Here is a tiny trained network, its code and every weight. The questions are about switching its units off for an input and a target symbol, where a switched-off unit gives its printed mean instead of its output.

import numpy as np


def w(rows, s, z=0):
    codes = np.array(rows[::2]) - 128.0
    scale = np.full(codes.shape[1], s)
    scale[-1] = z or s
    return codes * scale


def norm(h):
    return h / np.sqrt((h * h).mean(-1, keepdims=True) + 1e-5)


def f(y):
    return y / 2 * (1 + np.tanh(0.7978845608 * (y + 0.044715 * y**3)))


def softmax(a):
    e = np.exp(a - a.max(-1, keepdims=True))
    return e / e.sum(-1, keepdims=True)


def log_softmax(a):
    a = a - a.max(-1, keepdims=True)
    return a - np.log(np.exp(a).sum(-1, keepdims=True))


def net(x, mask):
    ids = ['ΠΦαγεζηλξστψω'.index(c) for c in x.split()]
    T = len(ids)
    res = E[ids] + P[:T]
    u = 0
    for l in range(2):
        q, k, v = (norm(res) @ M[l].T for M in (Q, K, V))
        z = softmax(np.where(np.tri(T) > 0, q @ k.T / 4**0.5, -1e9)) @ v
        res = res + np.where(mask[u], z, O[l][:, -1]) @ O[l][:, :-1]
        u += 1
        y = f(norm(res) @ A[l][:, :-1].T + A[l][:, -1])
        res = res + np.where(mask[u : u + 4], y, B[l][:, -1]) @ B[l][:, :-1]
        u += 4
    return log_softmax(norm(res)[-1] @ U[:, :-1].T + U[:, -1])


Q, K, V, O, A, B = {}, {}, {}, {}, {}, {}
E = w([
[116,205,94,86,116,131,96,101,169],'Π',
[156,96,119,90,123,144,142,101,109],'Φ',
[46,16,28,127,95,137,103,72,169],'α',
[150,216,93,86,51,99,83,176,175],'γ',
[94,106,95,1,243,115,130,115,185],'ε',
[143,143,61,15,166,125,22,83,147],'ζ',
[134,92,130,77,114,111,82,160,146],'η',
[198,123,83,98,87,151,52,104,148],'λ',
[24,238,131,219,87,78,170,76,199],'ξ',
[89,135,143,71,131,133,104,178,169],'σ',
[100,175,104,71,131,156,165,165,162],'τ',
[152,144,174,96,169,86,33,127,181],'ψ',
[108,115,88,90,187,132,143,73,150],'ω',
],0.014)
P = w([
[154,112,126,154,178,165,148,186,99],'0',
[82,167,131,68,98,168,100,114,239],'1',
[74,167,135,77,115,75,64,91,190],'2',
[81,184,149,87,91,77,80,87,209],'3',
[73,187,148,94,94,46,83,63,219],'4',
[58,184,165,110,68,50,92,63,229],'5',
[47,192,154,123,83,32,115,54,248],'6',
[47,164,171,129,62,24,116,48,250],'7',
],0.013)
Q[0] = w([
[108,154,189,148,178,127,150,84,140],'L0H0',
[118,106,90,4,116,169,123,94,202],'L0H0',
[80,139,134,102,106,96,102,119,202],'L0H0',
[98,176,35,178,49,180,206,151,111],'L0H0',
],0.013)
K[0] = w([
[156,145,169,100,222,130,135,130,81],'L0H0',
[186,251,90,212,162,170,175,216,79],'L0H0',
[196,167,140,106,192,148,107,192,123],'L0H0',
[84,107,22,97,61,75,154,105,79],'L0H0',
],0.012)
V[0] = w([
[222,7,190,120,124,139,150,180,89],'L0H0',
[129,187,104,96,49,71,49,163,209],'L0H0',
[34,118,189,109,118,37,21,111,221],'L0H0',
[214,101,71,112,155,142,75,29,136],'L0H0',
],0.011)
O[0] = w([
[93,108,155,132,8,181,131,106,149,27],'L0H0',
[67,159,132,115,177,83,192,138,157,213],'L0H0',
[118,102,77,83,161,72,196,65,138,79],'L0H0',
[135,133,152,176,144,190,101,59,180,3],'L0H0',
],0.017,0.0046)
A[0] = w([
[117,145,123,137,219,202,92,63,196,3],'L0N0',
[55,147,108,18,81,125,254,235,68,143],'L0N1',
[24,173,90,195,141,224,204,80,181,130],'L0N2',
[124,138,249,127,111,212,65,122,165,159],'L0N3',
],0.0093,0.007)
B[0] = w([
[44,89,220,183,210,88,155,94,66,141],'L0N0',
[84,95,80,149,92,94,37,11,113,254],'L0N1',
[182,52,127,81,186,121,93,156,77,199],'L0N2',
[11,167,133,71,157,81,138,107,82,211],'L0N3',
],0.012,0.009)
Q[1] = w([
[54,157,71,143,131,139,154,27,181],'L1H0',
[71,188,156,146,150,35,80,105,133],'L1H0',
[42,180,255,107,135,59,24,159,104],'L1H0',
[52,160,230,153,157,100,160,141,152],'L1H0',
],0.012)
K[1] = w([
[146,170,143,81,131,125,37,156,112],'L1H0',
[178,102,188,148,111,195,146,184,41],'L1H0',
[230,82,140,215,170,206,210,146,67],'L1H0',
[210,6,153,87,182,227,129,130,106],'L1H0',
],0.013)
V[1] = w([
[63,68,165,207,90,206,128,176,131],'L1H0',
[21,158,136,56,135,152,81,12,229],'L1H0',
[58,209,116,85,120,90,145,147,84],'L1H0',
[121,59,116,155,69,211,36,136,32],'L1H0',
],0.011)
O[1] = w([
[82,101,85,219,115,194,220,254,149,39],'L1H0',
[79,16,50,68,176,97,47,253,209,254],'L1H0',
[94,132,227,102,113,79,157,164,16,240],'L1H0',
[172,131,64,207,172,46,171,127,66,163],'L1H0',
],0.0082,0.007)
A[1] = w([
[145,61,109,225,182,136,69,239,39,96],'L1N0',
[38,90,64,214,71,253,98,217,214,167],'L1N1',
[184,71,86,99,17,73,109,27,31,2],'L1N2',
[120,253,254,210,186,105,84,185,42,11],'L1N3',
],0.0093,0.0069)
B[1] = w([
[116,176,97,120,106,9,129,102,149,186],'L1N0',
[159,170,97,24,190,162,158,86,126,252],'L1N1',
[75,87,40,183,201,149,118,86,101,173],'L1N2',
[209,103,109,113,147,95,127,199,192,255],'L1N3',
],0.013,0.0066)
U = w([
[167,228,67,130,138,138,81,98,152,18],'Π',
[130,167,144,52,90,164,238,157,79,91],'Φ',
[215,88,120,77,106,145,130,89,200,90],'α',
[99,126,191,183,191,172,113,94,82,94],'γ',
[62,240,198,164,45,54,154,48,241,165],'ε',
[168,131,162,136,85,84,177,201,90,91],'ζ',
[137,107,101,190,100,92,101,86,102,76],'η',
[88,218,105,110,199,191,133,124,129,19],'λ',
[153,139,86,153,178,137,210,147,110,96],'ξ',
[163,145,207,151,77,181,141,75,89,166],'σ',
[198,173,184,133,162,148,142,163,167,102],'τ',
[184,185,184,64,117,111,197,1,44,114],'ψ',
[163,118,120,86,177,173,91,206,34,245],'ω',
],0.0091,0.011)

Each question gives the input, a string of symbols that net reads in full, and the target symbol t.
The units are the heads (4 rows each of Q, K, V and O) and the neurons (one row each of A and B). Each row of codes is followed by its name. A weight is (code - 128) times the scale printed after its matrix; where a second scale follows, it is the last column's (O, A, B and U).
mask holds one flag per unit, layer by layer, with each layer's heads first. A switched-off unit (its flag False) gives its mean, the last column of its rows in O or B, instead of its output. The means were averaged over made-up inputs and are rounded, as every weight is.
A unit's drop is (log p(t) with every unit on - log p(t) with that unit switched off) / (log p(t) with every unit on - log p(t) with every unit switched off).
The circuit of an input: a set's keep is (log p(t) with only the set's units on - log p(t) with every unit switched off) / (log p(t) with every unit on - log p(t) with every unit switched off). Starting from all 10 units, units are removed one at a time, each time the one whose removal leaves the highest keep (on an exact tie, the one counted first), for as long as the keep stays at least 0.8.
circuit, biggest first: the units of the circuit, biggest drop first
most important unit: the unit with the biggest drop
top k neurons: the k neurons with the biggest drops, biggest first
top k neurons in layer l: the k neurons of layer l with the biggest drops, biggest first
input σ λ ξ Φ ζ γ, target η: top neuron : (L0N1)
input σ τ τ η ξ ξ ξ, target η: circuit, biggest first : (L0N1; L0H0; L1H0; L1N2)
input ξ Φ ξ ζ, target ψ: circuit, biggest first : (L1H0; L0N2)
input ω τ ψ, target Π: top 2 neurons : (L1N0; L1N1)
input ξ γ ξ γ ψ, target ψ: circuit, biggest first : (L1H0; L0H0)
input ψ η ε ψ γ Π σ γ, target α: top 2 neurons in layer 0 : (L0N3; L0N2)
input ξ η ξ ξ σ σ, target ψ: circuit, biggest first : (L1H0; L0H0)
input σ Π ξ ξ η γ ψ ω, target η: top 3 neurons : (L0N1; L1N2; L0N3)
input ω ε ζ, target Π: circuit, biggest first : (L1H0; L0H0; L1N0; L1N1)
input ξ σ η ψ Φ, target ψ: circuit, biggest first : (L1H0; L0N2)
input ψ λ ξ Π ξ ξ Φ ψ, target α: circuit, biggest first : (L0H0; L1H0)
input σ λ ψ ξ γ η ξ, target η: circuit, biggest first : (L0H0; L0N1; L1H0; L1N2)
input γ ζ ω τ, target ε: top 3 neurons : (L1N1; L1N3; L1N2)
input ψ ξ η ξ ξ ε λ σ, target α: circuit, biggest first : (L0H0; L1H0; L0N2)
input Π ψ ξ λ τ, target τ: top 2 neurons : (L1N3; L0N1)
input ζ Φ ω, target γ: circuit, biggest first : (L0H0; L0N0)
input ψ ξ Φ η, target α: top neuron : (L0N3)
input σ Φ γ ξ ξ Π τ, target η: circuit, biggest first : (L0N1; L0H0; L1N2)
input τ ψ ξ, target ζ: circuit, biggest first : (L0H0; L1H0; L1N3)
input η γ γ α σ η σ γ, target Φ: top neuron : (L1N1)
input ξ ψ σ ψ ξ σ Π, target ψ: circuit, biggest first : (L1H0; L0H0)
input ε η ξ, target ω: circuit, biggest first : (L1H0; L0N3; L0H0)
input ψ τ ψ, target ε: top 2 neurons : (L0N2; L0N1)
input τ Π Φ ξ Φ ψ ξ, target ζ: top 2 neurons : (L1N3; L0N1)
input η α Π ψ, target Φ: top 2 neurons : (L1N1; L0N1)
input ω γ Φ σ ζ ξ ξ ψ, target Π: top 2 neurons in layer 1 : (L1N1; L1N0)
input ω τ ξ Π σ, target Π: top 2 neurons : (L1N0; L1N1)
input ε ψ ψ ξ, target ω: most important unit : L1H0
input ζ ξ λ ξ ξ γ τ, target γ: top 2 neurons : (L0N0; L0N2)
